Below are the code and all the weights of a small trained network. Each question names an input and a class and asks about switching units off, where a switched-off unit gives its printed mean instead of its output.

import numpy as np


def w(rows, s, z=0):
    codes = np.array(rows[::2]) - 128.0
    scale = np.full(codes.shape[1], s)
    scale[-1] = z or s
    return codes * scale


def f(y):
    return y / 2 * (1 + np.tanh(0.7978845608 * (y + 0.044715 * y**3)))


def log_softmax(a):
    a = a - a.max(-1, keepdims=True)
    return a - np.log(np.exp(a).sum(-1, keepdims=True))


def net(x, mask):
    res = np.array(x, float).reshape(1, 8) / 4 @ E
    y = f(res @ A[0][:, :-1].T + A[0][:, -1])
    res = res + np.where(mask, y, B[0][:, -1]) @ B[0][:, :-1]
    return log_softmax(res[-1] @ U[:, :-1].T + U[:, -1])


A, B = {}, {}
E = w([
[182,2,162,118,205],'x0',
[130,116,143,138,113],'x1',
[122,138,120,123,136],'x2',
[150,181,83,211,206],'x3',
[131,121,132,129,122],'x4',
[129,151,96,104,153],'x5',
[104,31,27,165,93],'x6',
[125,123,137,135,124],'x7',
],0.009)
A[0] = w([
[91,96,101,167,102,111],'n0',
[100,173,86,154,115,250],'n1',
[116,102,131,53,97,71],'n2',
[115,141,128,185,175,95],'n3',
[147,100,83,149,93,39],'n4',
[108,161,211,97,151,126],'n5',
[132,97,139,102,187,88],'n6',
[148,158,157,116,137,150],'n7',
[52,188,146,141,72,55],'n8',
[185,160,145,103,125,83],'n9',
[113,129,147,25,110,152],'n10',
[124,132,137,130,128,254],'n11',
[150,94,147,121,151,112],'n12',
[149,155,97,218,146,111],'n13',
[132,81,142,104,165,97],'n14',
[96,106,120,77,115,143],'n15',
[62,146,105,141,79,134],'n16',
[144,162,190,104,139,63],'n17',
[189,98,111,131,155,189],'n18',
[91,99,72,115,117,126],'n19',
[152,131,139,130,130,45],'n20',
[148,98,155,133,154,72],'n21',
[247,156,72,174,195,115],'n22',
],0.014,0.0074)
B[0] = w([
[170,67,102,167,163,165],'n0',
[106,59,159,78,114,249],'n1',
[166,254,150,196,100,183],'n2',
[172,184,142,154,53,173],'n3',
[114,135,77,174,186,141],'n4',
[105,66,112,173,165,220],'n5',
[73,146,74,107,60,183],'n6',
[73,72,82,145,223,177],'n7',
[105,135,63,105,111,205],'n8',
[130,75,46,200,165,149],'n9',
[180,159,204,178,121,233],'n10',
[147,40,175,59,163,218],'n11',
[83,199,123,99,82,177],'n12',
[141,171,174,148,82,207],'n13',
[62,151,65,113,46,189],'n14',
[164,192,173,152,166,178],'n15',
[75,127,124,82,98,196],'n16',
[109,127,30,202,152,177],'n17',
[79,123,147,63,133,224],'n18',
[136,55,124,247,180,175],'n19',
[145,142,50,167,91,113],'n20',
[34,142,35,124,96,159],'n21',
[121,152,190,158,107,254],'n22',
],0.0082,0.0086)
U = w([
[114,7,70,237,255,29],'0',
[107,22,207,82,179,252],'1',
[36,113,57,48,83,20],'2',
[191,172,193,205,113,78],'3',
[141,13,172,64,195,254],'4',
],0.0078,0.0066)

Each question gives the input, the list of numbers given to net, and the class t.
The units are the neurons (one row each of A and B). Each row of codes is followed by its name. A weight is (code - 128) times the scale printed after its matrix; where a second scale follows, it is the last column's (A, B and U).
mask holds one flag per neuron, in row order. A switched-off neuron (its flag False) gives its mean, the last column of its row in B, instead of its output. The means were averaged over made-up inputs and are rounded, as every weight is.
A unit's drop is (log p(t) with every unit on - log p(t) with that unit switched off) / (log p(t) with every unit on - log p(t) with every unit switched off).
The circuit of an input: a set's keep is (log p(t) with only the set's units on - log p(t) with every unit switched off) / (log p(t) with every unit on - log p(t) with every unit switched off). Starting from the 12 units with the biggest drops (on a tie, the unit counted first), units are removed one at a time, each time the one whose removal leaves the highest keep (on an exact tie, the one counted first), for as long as the keep stays at least 0.8.
circuit, biggest first: the units of the circuit, biggest drop first
most important unit: the unit with the biggest drop
k most important neurons: the k neurons with the biggest drops, biggest first
drop when u is switched off: that unit's drop, to one decimal
input [-7,-5,-3,7,1,-8,-3,1], class 2: most important unit -> n8
input [1,-7,-2,-4,4,2,1,1], class 3: circuit, biggest first -> n1; n2; n10
input [-6,-7,-3,-7,-8,-1,8,7], class 0: 3 most important neurons -> n19; n0; n4
input [-8,-4,6,-5,2,2,-8,-2], class 0: 2 most important neurons -> n5; n17
input [-6,-5,-6,7,5,6,5,5], class 3: 2 most important neurons -> n13; n3
input [2,-4,5,8,-1,8,-2,-3], class 3: 2 most important neurons -> n22; n3
input [7,3,-4,-4,2,-3,-2,-1], class 2: circuit, biggest first -> n14; n21; n12
input [-2,2,0,-5,7,-7,0,2], class 3: circuit, biggest first -> n2; n1
input [8,-6,4,-8,0,-1,-1,-1], class 2: circuit, biggest first -> n14; n6
input [-5,-4,-6,-2,-8,3,2,2], class 1: circuit, biggest first -> n14; n1
input [3,-4,3,-8,0,3,-7,5], class 3: 2 most important neurons -> n10; n2
input [6,4,1,-3,-7,1,6,-1], class 0: 2 most important neurons -> n19; n0
input [-6,4,8,7,-2,-7,6,2], class 1: 2 most important neurons -> n1; n16
input [-4,7,-4,-2,0,-2,2,8], class 4: most important unit -> n14
input [-5,1,7,3,-5,5,-2,4], class 1: 3 most important neurons -> n1; n14; n6
input [-2,6,-2,-5,-5,1,-7,4], class 0: 2 most important neurons -> n17; n5
input [-2,6,6,6,2,6,5,4], class 1: 2 most important neurons -> n1; n2
input [0,5,2,8,5,-3,2,6], class 3: 2 most important neurons -> n13; n3
input [5,-5,-7,4,-3,-3,-8,4], class 0: drop when n17 is switched off -> 0.1
input [-3,3,-3,7,2,1,3,-1], class 3: drop when n5 is switched off -> 0.1
input [7,1,-2,-1,8,7,2,7], class 2: drop when n10 is switched off -> 0.0
